Below is a small trained network, with its code and all its weights. Each question gives an input and a target symbol and asks what happens when units are switched off, that is, made to give their printed mean instead of their output.

import numpy as np


def w(rows, s, z=0):
    codes = np.array(rows[::2]) - 128.0
    scale = np.full(codes.shape[1], s)
    scale[-1] = z or s
    return codes * scale


def f(y):
    return np.maximum(y, 0)


def softmax(a):
    e = np.exp(a - a.max(-1, keepdims=True))
    return e / e.sum(-1, keepdims=True)


def log_softmax(a):
    a = a - a.max(-1, keepdims=True)
    return a - np.log(np.exp(a).sum(-1, keepdims=True))


def net(x, mask):
    ids = ['αβθλμφ'.index(c) for c in x.split()]
    T = len(ids)
    res = E[ids] + P[:T]
    r = res
    for j in range(3):
        rows = slice(3 * j, 3 * j + 3)
        q, k, v = (r @ M[0][rows].T for M in (Q, K, V))
        z = softmax(np.where(np.tri(T) > 0, q @ k.T / 3**0.5, -1e9)) @ v
        o = O[0][rows]
        res = res + np.where(mask[j], z, o[:, -1]) @ o[:, :-1]
    y = f(res @ A[0][:, :-1].T + A[0][:, -1])
    res = res + np.where(mask[3:7], y, B[0][:, -1]) @ B[0][:, :-1]
    return log_softmax(res[-1] @ U[:, :-1].T + U[:, -1])


Q, K, V, O, A, B = {}, {}, {}, {}, {}, {}
E = w([
[141,168,133,231,70],'α',
[128,192,160,216,125],'β',
[146,220,188,187,211],'θ',
[57,203,159,30,10],'λ',
[253,220,104,154,154],'μ',
[80,15,62,103,166],'φ',
],0.006)
P = w([
[131,122,255,69,122],'0',
[140,113,181,148,107],'1',
[139,125,141,157,121],'2',
[123,149,104,160,132],'3',
[106,164,84,152,156],'4',
[92,181,54,148,158],'5',
],0.0069)
Q[0] = w([
[141,114,151,145,116],'h0',
[152,142,123,168,159],'h0',
[146,126,143,95,151],'h0',
[131,124,127,196,158],'h1',
[194,188,196,141,143],'h1',
[116,2,111,130,154],'h1',
[129,127,105,106,164],'h2',
[89,161,128,186,145],'h2',
[88,81,153,41,124],'h2',
],0.048)
K[0] = w([
[150,134,164,114,147],'h0',
[165,121,99,143,183],'h0',
[137,82,142,99,121],'h0',
[193,106,148,136,203],'h1',
[201,217,132,111,95],'h1',
[128,2,239,94,128],'h1',
[119,148,137,177,134],'h2',
[148,163,70,97,116],'h2',
[199,128,249,147,106],'h2',
],0.035)
V[0] = w([
[53,78,74,151,142],'h0',
[118,180,219,126,83],'h0',
[123,216,148,110,185],'h0',
[209,114,30,107,179],'h1',
[161,101,104,10,77],'h1',
[224,176,155,131,70],'h1',
[141,131,102,198,164],'h2',
[157,149,156,147,144],'h2',
[115,255,150,148,72],'h2',
],0.018)
O[0] = w([
[120,212,148,157,77,2],'h0',
[86,128,73,66,186,245],'h0',
[98,100,151,151,198,237],'h0',
[136,8,133,133,161,123],'h1',
[187,79,143,79,44,46],'h1',
[164,104,218,174,132,216],'h1',
[126,139,137,59,150,131],'h2',
[124,132,122,92,94,190],'h2',
[243,159,159,109,86,188],'h2',
],0.016,0.0039)
A[0] = w([
[164,181,133,171,13,74],'n0',
[145,215,237,163,4,5],'n1',
[164,201,159,87,85,140],'n2',
[71,177,178,153,97,140],'n3',
],0.017,0.0014)
B[0] = w([
[100,183,218,141,169,233],'n0',
[188,100,4,93,195,223],'n1',
[80,101,163,162,51,250],'n2',
[165,77,137,139,110,195],'n3',
],0.019,0.012)
U = w([
[125,55,20,56,82,254],'α',
[102,165,213,129,69,216],'β',
[97,215,145,56,206,126],'θ',
[218,187,75,192,162,50],'λ',
[253,74,220,103,140,62],'μ',
[87,69,100,222,159,26],'φ',
],0.0045,0.0048)

Each question gives the input, a string of symbols that net reads in full, and the target symbol t.
The units are the heads (3 rows each of Q, K, V and O) and the neurons (one row each of A and B). Each row of codes is followed by its name. A weight is (code - 128) times the scale printed after its matrix; where a second scale follows, it is the last column's (O, A, B and U).
mask holds one flag per unit, heads first, then neurons. A switched-off unit (its flag False) gives its mean, the last column of its rows in O or B, instead of its output. The means were averaged over made-up inputs and are rounded, as every weight is.
A unit's drop is (log p(t) with every unit on - log p(t) with that unit switched off) / (log p(t) with every unit on - log p(t) with every unit switched off).
The circuit of an input: a set's keep is (log p(t) with only the set's units on - log p(t) with every unit switched off) / (log p(t) with every unit on - log p(t) with every unit switched off). Starting from all 7 units, units are removed one at a time, each time the one whose removal leaves the highest keep (on an exact tie, the one counted first), for as long as the keep stays at least 0.8.
circuit, biggest first: the units of the circuit, biggest drop first
top k neurons: the k neurons with the biggest drops, biggest first
which heads matter: for each layer, one digit per head in row order, 1 if its drop is at least 0.15 and else 0, layers parted by /
input μ φ μ φ μ, target φ: circuit, biggest first	[h2; h1]
input φ α θ α, target θ: circuit, biggest first	[n2; h1]
input φ φ φ, target θ: circuit, biggest first	[n0; h1; h0; n1]
input φ λ φ, target β: which heads matter	110
input φ μ μ θ α, target μ: circuit, biggest first	[h2; h1]
input α α λ β, target λ: circuit, biggest first	[h2; n1]
input μ φ α, target φ: circuit, biggest first	[h2]
input θ α α, target θ: which heads matter	110
input θ α φ α λ β, target λ: which heads matter	101
input θ θ θ, target θ: circuit, biggest first	[h1; n2]
input μ β β α, target β: circuit, biggest first	[n1; h2; n2]
input μ μ μ, target μ: circuit, biggest first	[h1; h2]
input θ φ β θ β, target θ: which heads matter	011
input φ λ φ β λ, target β: which heads matter	110
input α β φ φ μ φ, target θ: top 2 neurons	[n0; n1]
input φ θ λ μ θ, target μ: which heads matter	011
input β β α, target β: circuit, biggest first	[n1]
input μ α λ α, target λ: which heads matter	011
input β β θ, target θ: which heads matter	111
input φ λ φ φ φ φ, target λ: which heads matter	100
input θ φ λ, target α: which heads matter	110
input θ θ φ λ, target α: top neuron	[n1]
input β μ α, target μ: which heads matter	111
input φ μ θ, target φ: which heads matter	011
